Each row has a name. Each question is about the rows just above it. Places in a row count from 1.

(127): [140 129  80 128 171  82 161 129 152 111 173  81  86 135 166  86 119 174
 153 134  85  95  98 148 140 100 158  80 135 140 150 110 104 172 140 100
 161 103 118  80 119  81 115  81  88 156]
(116): [139  89  91 147 154 124  90 172 101  94 112  97 108 169 156 142 152 168
  81 101 143  83 160  96 136 137  93 116 172 175 175 149  93 131  76 117
 100 108 173 175 115 157 144 133 113 178]
(78): [139  77 119  85  98 156 143 120 153 110  98 109 125 112 112 179 119 131
 119  80 119 167 104 119 153  92 178 151 127 178 122  99 133 109 178 177
  78 164 131  93 113 119 110 160 174 169]
(76): [116 121 110  85  99 101 142 148 121 148  82 136 158 137 115 136 110  82
 122 171 150 176  78 112  91 109 178 127 169  79 166 138 140 160 156 167
 110 148 118  80 118 144 111 103 158 168]
Go on from [118  80 119] to the end of its row. : [ 81 115  81  88 156]
Places of [82] in row (76): : 11 18
At which places does (78) hold [110]? : 10 43
Every place of [161] in (127): : 7 37
Places of [119] in row (78): : 3 17 19 21 24 42
The rest of the row after [148 121]: : [148  82 136 158 137 115 136 110  82 122 171 150 176  78 112  91 109 178
 127 169  79 166 138 140 160 156 167 110 148 118  80 118 144 111 103 158
 168]
The rest of the row after [85 99]: : [101 142 148 121 148  82 136 158 137 115 136 110  82 122 171 150 176  78
 112  91 109 178 127 169  79 166 138 140 160 156 167 110 148 118  80 118
 144 111 103 158 168]

(22): [133 133 130 126 125 127 128 136 112 136 126 131 132 128 123 129 126 109
 127 127 130 118 126 126 125 114 137 117 130 126 132 126]
(96): [124 132 137 113 123 121 128 126 135 124 112 115 135 121 144 133 135 126
 124 121 131 136 138 131 129 151 127 117 123 129 134 121]
(183): [128 150 131 132 114 147 131 145 122 148 130 128 134 129 114 128 116 126
 121 101 128 123 116 122 136 136 112 123 135 128 134 140]
(199): [112 133 127 130 123 125 138 128 130 111 138 136 126 121 128 127 118 124
 120 118 129 142 138 130 131 134 137 141 132 121 145 125]
(97): [125 121 124 123 120 123 125 125 132 116 136 122 129 133 122 138 131 132
 140 117 129 120 128 135 129 113 120 133 128 130 135 118]
(125): [125 126 130 107 134 137 125 114 135 133 134 121 126 124 133 124 131 133
 136 116 129 136 119 113 127 118 142 132 127 133 120 134]
(186): [136 132 126 143 141 130 116 132 137 151 124 128 128 128 132 121 137 138
 150 133 117 128 123 116 108 122 128 116 118 131 113 138]
(47): [125 127 133 126 129 125 134 126 133 129 125 121 128 128 128 133 131 128
 127 126 127 133 134 131 128 130 127 128 125 128 129 123]
(169): [121 134 107 147 137 145 156 134 151 117 147 136 114 125 119 188 119 133
 121 129 153 142 112 130 145 135 138 150 156 147 107 126]
(151): [125 121 124 123 120 123 125 125 132 116 136 122 129 133 122 138 131 117
 120 128 132 128 137 133 129 119 124 127 129 131 122 127]
(166): [136 132 126 143 141 130 116 132 137 151 124 128 128 130 132 121 137 138
 150 133 117 128 123 116 108 122 128 116 118 131 113 138]
At which places does (166) hold [128]? : 12 13 22 27
At which places does (169) hold [150]? : 28
After [126 126], its row goes on with : [125 114 137 117 130 126 132 126]

(106): [112 129 130 122 117 140  99 134 134 121 122 139 121 137 121 142 161 123
  99 130 100 115 131 128 146]
(61): [139 122 137 128 111 126 100 141 129 119 131 135 124 109 135 133 107 139
 106 151 134 115 135 132 129]
(36): [118 129 128 122 121 125 100 141 130 120 126 141 123 131 131 126 131 124
 111 126 131 121 130 127 137]
(48): [148 125 140 141 114 121  77 141 127 126 143 133 125 104 119 119  99 146
 123 164 140 121 133 138 115]
Every place of [135] in (61): : 12 15 23
Go on from [100 141 129] to the end of its row. : [119 131 135 124 109 135 133 107 139 106 151 134 115 135 132 129]
Every place of [126] in (36): : 11 16 20

(104): [157 121 140 147 106 131 111 123 150 124 132 148 124 121 131 125 118 126
 136 126]
(18): [156 114 143 147 117  77 131 139 127 124 149 133 134 110 137 131 132 142
 138 124]
(39): [157 113 141 147 121 120 127 132 128 147 133 106 134 111 124 148 143 138
 125 121]
(3): [157 112 140 147 106 131 111 123 150 124 134 133 134 109 131 125 118 132
 136 162]
The rest of the row after [134 111]: : [124 148 143 138 125 121]
Every place of [126] in (104): : 18 20
The rest of the row after [133 134 110]: : [137 131 132 142 138 124]
Places of [133] in row (18): : 12

(148): [119 127 128 121 125 128 125 122 119 125 130 128]
(62): [107 109 126 123 125 114 121 125 130 129 121 136]
(112): [120 121 126 125 125 123 124 125 128 128 126 132]
(126): [126 126 128 127 127 127 127 127 128 128 127 129]
(72): [125 123 127 128 128 126 126 128 131 129 126 130]
(75): [111 112 126 124 125 127 122 125 130 129 122 134]
(147): [119 115 129 130 131 145 120 132 154 138 118 141]
(162): [127 125 128 129 128 127 127 129 130 129 126 129]
(155): [111 109 127 127 128 117 123 129 134 132 120 135]
(187): [140 180 154 118 127 127 126 120  79 106 159  95]
(140): [119 116 129 130 131 122 126 131 134 132 122 131]
(114): [127 133 129 134 133 128 129 133 138 135 122 130]
After [127 126], its row goes on with : [120  79 106 159  95]
Every place of [120] in (147): : 7
Places of [133] in row (114): : 2 5 8
Places of [128] in row (148): : 3 6 12
The rest of the row after [120 121]: : [126 125 125 123 124 125 128 128 126 132]
Go on from [119 116 129 130 131] to the end of its row. : [122 126 131 134 132 122 131]

(60): [120 141 108 138 129 118 113 149 121 106 126 175 126 134 139 114 140 137
 135 178 121 146 108 126 124 119 130 133 126 165 124 140 129 148 115 141
 147 117 124 131 145 105 112 131 143 113 132 143 107 152]
(84): [123 118 136 122 126 126 133 107 133 140 123 104 130 128 122 139 114 130
 120  98 132 113 144 128 125 131 121 123 129 113 133 110 132 119 133 127
 118 136 134 130 120 139 134 128 112 136 124 117 136 105]
(85): [ 88 115 116 127 121  97 113  90 133 123 103 136 132 142 128 138  97 160
 112 121 128 108 149 126 123 119 105 118 125 155 142  83 148 140 117 153
 136 135 141 144 135 120 114 133  95 125 122 118 109  90]
(33): [122 117 136 122 125 125 133 105 134 140 122 103 130 128 121 139 112 131
 119  97 132 112 145 128 124 131 120 122 128 112 134 108 133 119 133 127
 118 136 134 131 120 139 134 128 110 136 124 117 136 103]
(101): [120 141 108 138 129 118 113 149 121 106 126 175 126 134 139 114 140 137
 135 178 121 146 108 126 124 119 130 139 129 129 114 173 112 131 130 115
 134 115 115 116 133 121 130 125 164 121 136 146 131 174]
(53): [107 134 108 135 127 109 111 132 124 108 118 169 128 138 137 119 127 146
 128 164 122 135 119 124 117 116 121 129 125 121 130 122 136 149 137 147
 146 121 129 136 144 121 110 132 129 114 129 136 104 135]
(100): [120 138 108 138 129 118 113 149 121 106 126 175 126 134 139 114 140 137
 135 178 121 146 108 126 124 119 130 139 129 129 114 173 112 131 130 115
 134 115 115 119 130 125 130 126 151 124 133 139 131 157]
Every place of [137] in (53): : 15 35
The rest of the row after [122 139]: : [114 130 120  98 132 113 144 128 125 131 121 123 129 113 133 110 132 119
 133 127 118 136 134 130 120 139 134 128 112 136 124 117 136 105]

(16): [118 113 118 117 127 134 127 118 134]
(158): [111 115 147 130 118 132 114 149 107]
(67): [113 128 134 140 119 119 138 129 116]
(7): [113 128 134 141 119 169 132 106 123]
(94): [111 115 147 130 118 132 134 111 142]
(12): [ 91 117 117 115 106 128 121 145 137]
(130): [108 113 131 118 132 115 110 132 120]
(138): [133 120 103 139 162 124 127 118 143]
At which places does (138) hold [139]? : 4
Every place of [118] in (16): : 1 3 8
Every place of [119] in (7): : 5
The rest of the row after [113 128 134 140 119]: : [119 138 129 116]
Go on from [130 118 132 114 149] to the end of its row. : [107]
Places of [143] in row (138): : 9

(86): [145 118 112 122  83 139 161 138 138 104 145 158 135]
(117): [145 117 112 122  83  95  96 166 166  89  92 129  68]
(124): [137 163  89 138  93  93 139  87 103 144 136 134 110]
The rest of the row after [163  89]: : [138  93  93 139  87 103 144 136 134 110]
Every place of [92] in (117): : 11
Every place of [138] in (86): : 8 9
The rest of the row after [89 92]: : [129  68]
After [145 117 112 122  83], its row goes on with : [ 95  96 166 166  89  92 129  68]

(170): [ 84  90 112  72 119 169  76 170 145 114 163 151 172 103  81 111 110 120
 119 142 148 179 136 125 169 139 140 104 142 176 100 117 145]
(157): [114 147 129  95 134 161 116 180 126 145 136  99 100 140 163 168 162 143
  79 125 177 100 121 122  78 110  94 172  88 168 133 179  98]
(133): [125  92 159 131  91 170 144 183  80  90 184 173 154  90 103  99 133  83
 123 140  93 154 101  78 100 137 171 150 106  92 182 102 137]
(141): [118 100  75 129 112 163 120 176 113 123 113 167 157 163 103 123 175 122
  88 130  82 131 151 134  92  77 121 106 169 122  74 182  78]
(58): [165 103  97 152 146  84  96 111  83 129 126 170 163 149  83  86 156 165
  77 136 154 179 129 170  95 122 138 103  88 167 111 152 168]
(2): [110 144 118 112 181  91 161 171 111 181 108  82 110 182 155 108 176 165
 153 117 178 156 177 117 150 165 172 146 163 134 165 110 156]
(144): [ 84  84 112  72 119 169  76 170 146 114 163 151 162 103  81 111 110 120
 119 142 148 179 136 125 169 139 140 104 142 176 115 117 145]
(87): [103 182 166  93 154 134 173 139 127  89 130 127 152  97 163 130 161 140
 108 115 160  78 135 111 169 138 140  96 156 110 159 115 172]
The rest of the row after [170 145]: : [114 163 151 172 103  81 111 110 120 119 142 148 179 136 125 169 139 140
 104 142 176 100 117 145]
After [140  96], its row goes on with : [156 110 159 115 172]
Places of [78] in row (133): : 24
Every place of [161] in (2): : 7
Go on from [167 111] to the end of its row. : [152 168]

(11): [ 84 146 111 146 125  84  88 146]
(95): [116  84  84 147 135 140  84 140]
(135): [ 89 146 124 132  96 118  87 120]
(26): [149 149  83 125 141 146 112 149]
The rest of the row after [ 84 146]: : [111 146 125  84  88 146]
Every place of [84] in (95): : 2 3 7
Every place of [112] in (26): : 7
Every place of [111] in (11): : 3
After [146 124], its row goes on with : [132  96 118  87 120]
Places of [84] in row (11): : 1 6

(29): [113 132 126 152 107 128 163 133 100  96 113 144 108 103  98 149 113 125
 127 139 111  93 122  99 113 122 120 109 116 119 142 151 134 131 114 128
 157]
(179): [125 147 137 148 109 119 160 130 112 107 122 128 115 114 102 148 121 126
 119 117 120 109 126  92 113 120  93 110 114 115 148 149 123  73 115 140
 161]
(142): [121 143 133 149 108 121 161 132 125 103 119 129 115 110 100 148 119 125
 125 124 118 102 124  93 113 121 101 108 115 116 125 150 125  71 115 136
 159]
(109): [126 148 137 148 109 118 159 129 112 108 123 128 115 114 103 148 121 126
 119 116 121 110 127  93 113 120  92 111 115 114 149 148 122  74 115 141
 161]
(6): [105 119 118 152 107 133 162 132  94  91 104 152 106  97 115 154 109 126
 132 155 103  88 120 110 113 122 142 115 118 121 138 153 145  80 112 121
 153]
(180): [116 137 130 151 107 125 162 133 104  99 116 140 110 106 111 148 111 150
 124 132 114  97 123 116 106 122 111 108 116 117 144 150 116  72 115 132
 158]
(59): [132 132 139 150 119 126 162 111 118 116 124 123 117 124 115 151 114 133
 116 109 125 128 110 111 111 123  97 127 111 107 150 139 128  90 112 148
 111]
(197): [132 136 140 149 118 124 160 113 117 115 124 124 118 123 114 151 115 132
 117 109 124 126 130 108 111 122  94 125 112 108 151 140 127  87 112 148
 164]
(201): [104 134 125 133 114 122 154 149  95 107  92 147 121  93 105 151 109 135
 128 156 110  89 115 100 113 112 134 121 117 134 143 158 136  75 113 118
 158]
(207): [105 143 132 123 117 117 151 154 100  91 105 150 128  95 109 150 110 139
 125 153 114  94 114  96 114 106 128 122 115 137 145 157 131  75 112 121
 160]
(204): [132 141 140 149 115 122 159 117 116 114 125 124 118 122 111 150 117 131
 117 109 123 124 130 104 111 121  91 122 112 109 151 143 125  84 113 146
 164]
(206): [106 120 119 152 107 133 162 132  94  91 105 151 105  98  96 153 109 126
 131 154 104  88 120 109 112 123 140 114 118 121 138 152 144  79 112 122
 154]
At which places does (59) hold [132]? : 1 2
Every place of [111] in (180): : 15 17 27
Go on from [ 91 105 151] to the end of its row. : [105  98  96 153 109 126 131 154 104  88 120 109 112 123 140 114 118 121
 138 152 144  79 112 122 154]
Every place of [116] in (180): : 1 11 24 29 33
The rest of the row after [109 126 132 155 103]: : [ 88 120 110 113 122 142 115 118 121 138 153 145  80 112 121 153]
Places of [125] in row (142): : 9 18 19 31 33
Go on from [125 162] to the end of its row. : [133 104  99 116 140 110 106 111 148 111 150 124 132 114  97 123 116 106
 122 111 108 116 117 144 150 116  72 115 132 158]

(50): [127 137 130  94 118  94 127 131 130 135 130]
(56): [112 138 130 137 118  94 131 114 122 134 123]
(83): [127 130 129 128 127 132  94 113 132 134 139]
After [113 132 134], its row goes on with : [139]
After [137 118  94 131 114], its row goes on with : [122 134 123]
After [130 137 118  94 131], its row goes on with : [114 122 134 123]
Every place of [132] in (83): : 6 9
At which places does (50) hold [127]? : 1 7
At which places does (50) hold [130]? : 3 9 11
The rest of the row after [138 130]: : [137 118  94 131 114 122 134 123]

(119): [141 142  72 150 143]
(79): [119 149 108 149  95]
(8): [ 90 142 142  90 142]
(28): [ 94 142  94 138  87]
At which places does (79) hold [149]? : 2 4
Every place of [142] in (8): : 2 3 5
Every place of [94] in (28): : 1 3
The rest of the row after [142 142]: : [ 90 142]
The rest of the row after [ 72 150]: : [143]
Every place of [138] in (28): : 4

(90): [150 136 173 117 135  93 105 112 110  72]
(70): [105 139 168 117 135  93  71 109 110  74]
(81): [109 131  93 117 137  80  70 114 115 109]
The rest of the row after [105 139 168 117]: : [135  93  71 109 110  74]
Every place of [110] in (70): : 9
After [117 137  80], its row goes on with : [ 70 114 115 109]
The rest of the row after [136 173]: : [117 135  93 105 112 110  72]
Places of [70] in row (81): : 7

(92): [150 109 170 110  97 155]
(14): [114  80 102 156 109 108]
(52): [150 108 108 108  87 133]
(37): [152  91 120 146 154 157]
(32): [152  78 118 174  84 168]
Go on from [150 109] to the end of its row. : [170 110  97 155]
After [150 109 170 110], its row goes on with : [ 97 155]
Places of [108] in row (52): : 2 3 4

(192): [121 115 122 122 180 132 147 139 124 120 122 107 123 136  92 135 145 145
 143 112 146  96 146 125 162 128 148 115 120 127 125 111 126 143 131 130
 123 159 112 137  99 131 100 138 144 148 108 116 113 114]
(5): [116 115 125 104 127 129 134 146 139 141 117 117 129 130 123 129 123 127
 132 128 144 150 162 148 134 135 109 149 139 149 116 107 140 129 136 118
 140 111 127 163 122 113 140  93 136 142 137 113 138 132]
(188): [128 128 127 127 131 129 129 129 128 128 128 127 127 128 127 128 129 128
 128 127 128 126 128 128 130 128 129 127 129 128 129 127 126 128 128 128
 128 129 128 129 126 128 127 129 129 129 127 127 128 128]
(143): [119 127 126 120 172 136 155 142 120 125 119 102 119 136  89 127 140 146
 146 122 145 144 131 120 162 130 148 124 120 124 125 112 126 136 131 141
 120 168 111 131  98 130 103 143 149 149 105 110 112 110]
(137): [118 134 134 127 136 119 136 121 123 120 126 121 120 127 118 130 128 141
 131 134 132 144 131 121 122 122 123 128 122 133 129 123 119 134 137 131
 124 140 127 121 120 130 121 128 133 121 131 112 131 127]
(57): [118 130 127 120 170 137 157 143 119 126 117 100 118 136  89 125 138 146
 147 124 145  88 155 119 162 130 148 127 120 123 125 112 126 134 131 144
 119 170 111 129  97 130 104 144 151 149 105 109 112 109]
(136): [129 123 127 119 131 123 130 133 132 138 117 122 126 131 123 127 124 139
 141 127 133 131 141 133 124 123 112 140 119 138 113 109 143 134 128 124
 135 129 131 157 123 127 135  99 125 141 134 118 137 138]
(89): [118 130 127 120 170 137 157 143 119 126 117 100 118 136  89 125 138 146
 147 124 145  88 155 119 162 130 148 127 120 123 125 112 126 134 131 144
 119 170 111 129  97 130 104 144 151 149 105 109 112 139]
(163): [125 128 132 129 128 125 122 133 134 125 129 135 121 133 124 132 131 121
 131 132 130 124 133 132 131 135 131 126 133 128 139 125 130 126 127 116
 128 171 111 127 134 124 122 124 134 131 136 125 128 132]
(4): [129 123 127 119 131 123 130 133 132 138 117 122 126 131 123 127 124 139
 141 127 133 131 141 133 124 123 112 140 119 138 113 109 143 134 128 124
 135 130 131 161 116 131 139 100 122 145 142 117 138 142]
After [144 131 121], its row goes on with : [122 122 123 128 122 133 129 123 119 134 137 131 124 140 127 121 120 130
 121 128 133 121 131 112 131 127]
Places of [128] in row (188): : 1 2 9 10 11 14 16 18 19 21 23 24 26 30 34 35 36 37 39 42 49 50
The rest of the row after [146 139 141 117]: : [117 129 130 123 129 123 127 132 128 144 150 162 148 134 135 109 149 139
 149 116 107 140 129 136 118 140 111 127 163 122 113 140  93 136 142 137
 113 138 132]

(43): [134 165 151 119 127  69 146 164 114 125 127]
(123): [124 174 158 117 127  70 145 150 127 143 133]
(40): [124  87 104 137 132 168 120 100 144 123 122]
(118): [118  92 108 142 138 157 112 109 131 119 125]
(10): [102  91 102 140 134 180 115  99 102 117 130]
(45): [146 120 135 135  96 142 139 102 169 138 127]
Places of [120] in row (45): : 2
Places of [133] in row (123): : 11
Every place of [102] in (10): : 1 3 9
Places of [157] in row (118): : 6

(63): [110 136 110 110 110]
(103): [ 82 151 107  67  67]
(77): [ 82 151 107  68  67]
(41): [ 82 151 107 140 160]
Every place of [110] in (63): : 1 3 4 5
The rest of the row after [107  67]: : [67]
Go on from [ 82 151 107  67] to the end of its row. : [67]
The rest of the row after [136 110 110]: : [110]

(131): [118 164 151 124 110 106 181 127  82  83 175]
(150): [ 94 114  75  71 107  86 147 106  85 177  70]
(121): [177 169 130 151  99 103  78 162 184  71 157]
(31): [ 67 185 137 120  67 152 137  99  86 108 187]
(68): [186 186 134 144 132 132 132 186 162 138 179]
(71): [117 160 139 120  67 153 159  99  97  88 159]
At which places does (31) hold [137]? : 3 7
Go on from [162 184  71] to the end of its row. : [157]
At which places does (68) hold [186]? : 1 2 8
After [120  67 152], its row goes on with : [137  99  86 108 187]

(111): [ 81 162 162 143 100  78]
(196): [118 118 118 139 145 139]
(209): [111 101 101 123 111  81]
(27): [141 113 113 113 134 187]
(25): [133 143 133 118 133 133]
(69): [128 104 104 154 121 171]
(195): [168 115 115 134 128 152]
(17): [129 135 129 129 135 129]
(156): [ 95 125 125 129 122 138]
(23): [117  98  98 115 106 111]
(168): [157 158 158 166 114 166]
At which places does (17) hold [135]? : 2 5
Every place of [118] in (196): : 1 2 3
Every place of [129] in (17): : 1 3 4 6
Every place of [111] in (209): : 1 5
At which places does (25) hold [133]? : 1 3 5 6
[128 104 104 154 121 171] is in which row? : (69)

